Below are the code and all the weights of a small trained network. Each question names an input and a class and asks about switching units off, where a switched-off unit gives its printed mean instead of its output.

import numpy as np


def w(rows, s, z=0):
    codes = np.array(rows[::2]) - 128.0
    scale = np.full(codes.shape[1], s)
    scale[-1] = z or s
    return codes * scale


def f(y):
    return np.maximum(y, 0)


def log_softmax(a):
    a = a - a.max(-1, keepdims=True)
    return a - np.log(np.exp(a).sum(-1, keepdims=True))


def net(x, mask):
    res = np.array(x, float).reshape(1, 8) / 4 @ E
    y = f(res @ A[0][:, :-1].T + A[0][:, -1])
    res = res + np.where(mask, y, B[0][:, -1]) @ B[0][:, :-1]
    return log_softmax(res[-1] @ U[:, :-1].T + U[:, -1])


A, B = {}, {}
E = w([
[102,40,254],'x0',
[19,185,141],'x1',
[129,128,129],'x2',
[196,242,203],'x3',
[128,126,126],'x4',
[130,128,130],'x5',
[127,129,129],'x6',
[127,131,129],'x7',
],0.0087)
A[0] = w([
[129,128,128,160],'neuron 1',
[99,100,97,53],'neuron 2',
[224,95,134,56],'neuron 3',
[73,185,141,78],'neuron 4',
[128,128,128,124],'neuron 5',
[101,78,205,46],'neuron 6',
[133,141,100,67],'neuron 7',
[148,167,69,43],'neuron 8',
[140,152,145,78],'neuron 9',
[133,68,246,19],'neuron 10',
[124,38,67,71],'neuron 11',
[84,79,49,55],'neuron 12',
[131,120,111,237],'neuron 13',
[140,140,103,67],'neuron 14',
[167,127,116,115],'neuron 15',
[68,185,135,144],'neuron 16',
[137,152,79,19],'neuron 17',
[111,102,113,72],'neuron 18',
[126,80,180,44],'neuron 19',
[40,159,163,87],'neuron 20',
[89,174,155,146],'neuron 21',
[132,167,70,32],'neuron 22',
[205,213,201,41],'neuron 23',
[122,99,182,15],'neuron 24',
[126,155,80,32],'neuron 25',
[105,73,103,52],'neuron 26',
[65,172,112,137],'neuron 27',
[120,145,104,232],'neuron 28',
[55,156,149,82],'neuron 29',
[109,144,133,109],'neuron 30',
[189,93,111,53],'neuron 31',
[151,162,176,42],'neuron 32',
[176,102,117,67],'neuron 33',
[107,68,116,56],'neuron 34',
[126,168,36,9],'neuron 35',
[177,200,178,112],'neuron 36',
[195,86,119,73],'neuron 37',
[217,107,153,138],'neuron 38',
],0.013)
B[0] = w([
[129,123,141,163],'neuron 1',
[103,161,122,136],'neuron 2',
[129,79,65,161],'neuron 3',
[121,87,86,154],'neuron 4',
[127,129,132,128],'neuron 5',
[226,247,95,164],'neuron 6',
[146,148,120,130],'neuron 7',
[163,155,126,146],'neuron 8',
[109,137,123,132],'neuron 9',
[179,182,100,179],'neuron 10',
[81,157,120,183],'neuron 11',
[80,201,122,168],'neuron 12',
[128,103,255,247],'neuron 13',
[146,134,123,130],'neuron 14',
[136,82,112,147],'neuron 15',
[153,66,93,188],'neuron 16',
[222,232,105,131],'neuron 17',
[106,153,124,132],'neuron 18',
[156,197,115,147],'neuron 19',
[162,101,60,169],'neuron 20',
[137,82,113,178],'neuron 21',
[182,210,131,141],'neuron 22',
[43,170,105,180],'neuron 23',
[168,175,113,134],'neuron 24',
[175,220,120,133],'neuron 25',
[64,181,82,145],'neuron 26',
[151,88,128,181],'neuron 27',
[158,92,211,239],'neuron 28',
[139,100,85,156],'neuron 29',
[131,114,115,135],'neuron 30',
[134,90,76,145],'neuron 31',
[87,172,96,138],'neuron 32',
[127,107,104,140],'neuron 33',
[84,194,103,146],'neuron 34',
[172,219,98,151],'neuron 35',
[42,120,123,188],'neuron 36',
[112,98,78,157],'neuron 37',
[124,85,115,196],'neuron 38',
],0.0097,0.012)
U = w([
[218,206,72,48],'0',
[123,110,129,237],'1',
[11,159,67,1],'2',
[138,102,137,201],'3',
[134,106,135,185],'4',
[138,105,133,172],'5',
[153,53,18,1],'6',
[134,115,149,145],'7',
],0.011,0.0095)

Each question gives the input, the list of numbers given to net, and the class t.
The units are the neurons (one row each of A and B). Each row of codes is followed by its name. A weight is (code - 128) times the scale printed after its matrix; where a second scale follows, it is the last column's (A, B and U).
mask holds one flag per neuron, in row order. A switched-off neuron (its flag False) gives its mean, the last column of its row in B, instead of its output. The means were averaged over made-up inputs and are rounded, as every weight is.
A unit's drop is (log p(t) with every unit on - log p(t) with that unit switched off) / (log p(t) with every unit on - log p(t) with every unit switched off).
The circuit of an input: a set's keep is (log p(t) with only the set's units on - log p(t) with every unit switched off) / (log p(t) with every unit on - log p(t) with every unit switched off). Starting from the 12 units with the biggest drops (on a tie, the unit counted first), units are removed one at a time, each time the one whose removal leaves the highest keep (on an exact tie, the one counted first), for as long as the keep stays at least 0.8.
circuit, biggest first: the units of the circuit, biggest drop first
most important unit: the unit with the biggest drop
k most important neurons: the k neurons with the biggest drops, biggest first
drop when u is switched off: that unit's drop, to one decimal
input [7,-1,4,-5,7,0,2,3], class 0: circuit, biggest first => [neuron 6; neuron 10; neuron 19]
input [-3,-1,5,-7,7,0,6,-4], class 2: most important unit => neuron 12
input [0,8,-6,8,7,5,-7,-1], class 2: 3 most important neurons => [neuron 23; neuron 36; neuron 32]
input [8,4,6,2,-3,-7,-8,6], class 0: circuit, biggest first => [neuron 6; neuron 10]
input [8,-8,0,4,-7,4,3,4], class 0: circuit, biggest first => [neuron 10; neuron 6]
input [4,4,5,-6,5,5,3,1], class 2: circuit, biggest first => [neuron 26; neuron 34]
input [8,7,-5,-2,-6,7,1,2], class 0: circuit, biggest first => [neuron 6; neuron 10]
input [-1,8,-5,7,-2,-7,-3,1], class 6: circuit, biggest first => [neuron 16; neuron 20; neuron 4]
input [-2,6,4,7,7,2,7,-3], class 2: 2 most important neurons => [neuron 23; neuron 36]
input [-6,-4,2,8,-5,-3,1,-7], class 2: circuit, biggest first => [neuron 23; neuron 36]
input [-3,-8,-4,3,6,-2,-7,-4], class 6: circuit, biggest first => [neuron 3; neuron 38]
input [-8,8,-3,-4,5,3,1,-3], class 0: circuit, biggest first => [neuron 35; neuron 22]
input [-5,7,-6,6,-3,1,5,-4], class 6: circuit, biggest first => [neuron 16; neuron 4; neuron 21]
input [6,8,3,2,-5,-6,0,6], class 6: most important unit => neuron 20
input [8,-3,-1,-1,-5,-4,2,7], class 0: circuit, biggest first => [neuron 6; neuron 10]
input [8,0,6,8,4,-6,3,-6], class 0: circuit, biggest first => [neuron 10; neuron 6]
input [-6,-7,-1,4,0,-6,2,0], class 6: 2 most important neurons => [neuron 3; neuron 38]
input [2,7,2,2,5,-1,-2,-5], class 6: 2 most important neurons => [neuron 20; neuron 16]
input [-8,8,-2,-1,0,1,-7,-3], class 0: 2 most important neurons => [neuron 35; neuron 22]
input [7,5,-5,6,-2,2,2,-2], class 0: 2 most important neurons => [neuron 6; neuron 10]
input [-4,1,0,7,-6,2,3,-6], class 2: most important unit => neuron 23
input [-1,8,2,-1,-4,0,-1,-3], class 6: 2 most important neurons => [neuron 20; neuron 16]
input [0,8,4,3,1,7,-2,-4], class 6: drop when neuron 29 is switched off => 0.1
input [-4,-6,6,-8,3,6,4,-3], class 2: drop when neuron 12 is switched off => 0.2
input [-3,8,-5,5,4,-6,2,7], class 6: drop when neuron 16 is switched off => 0.2
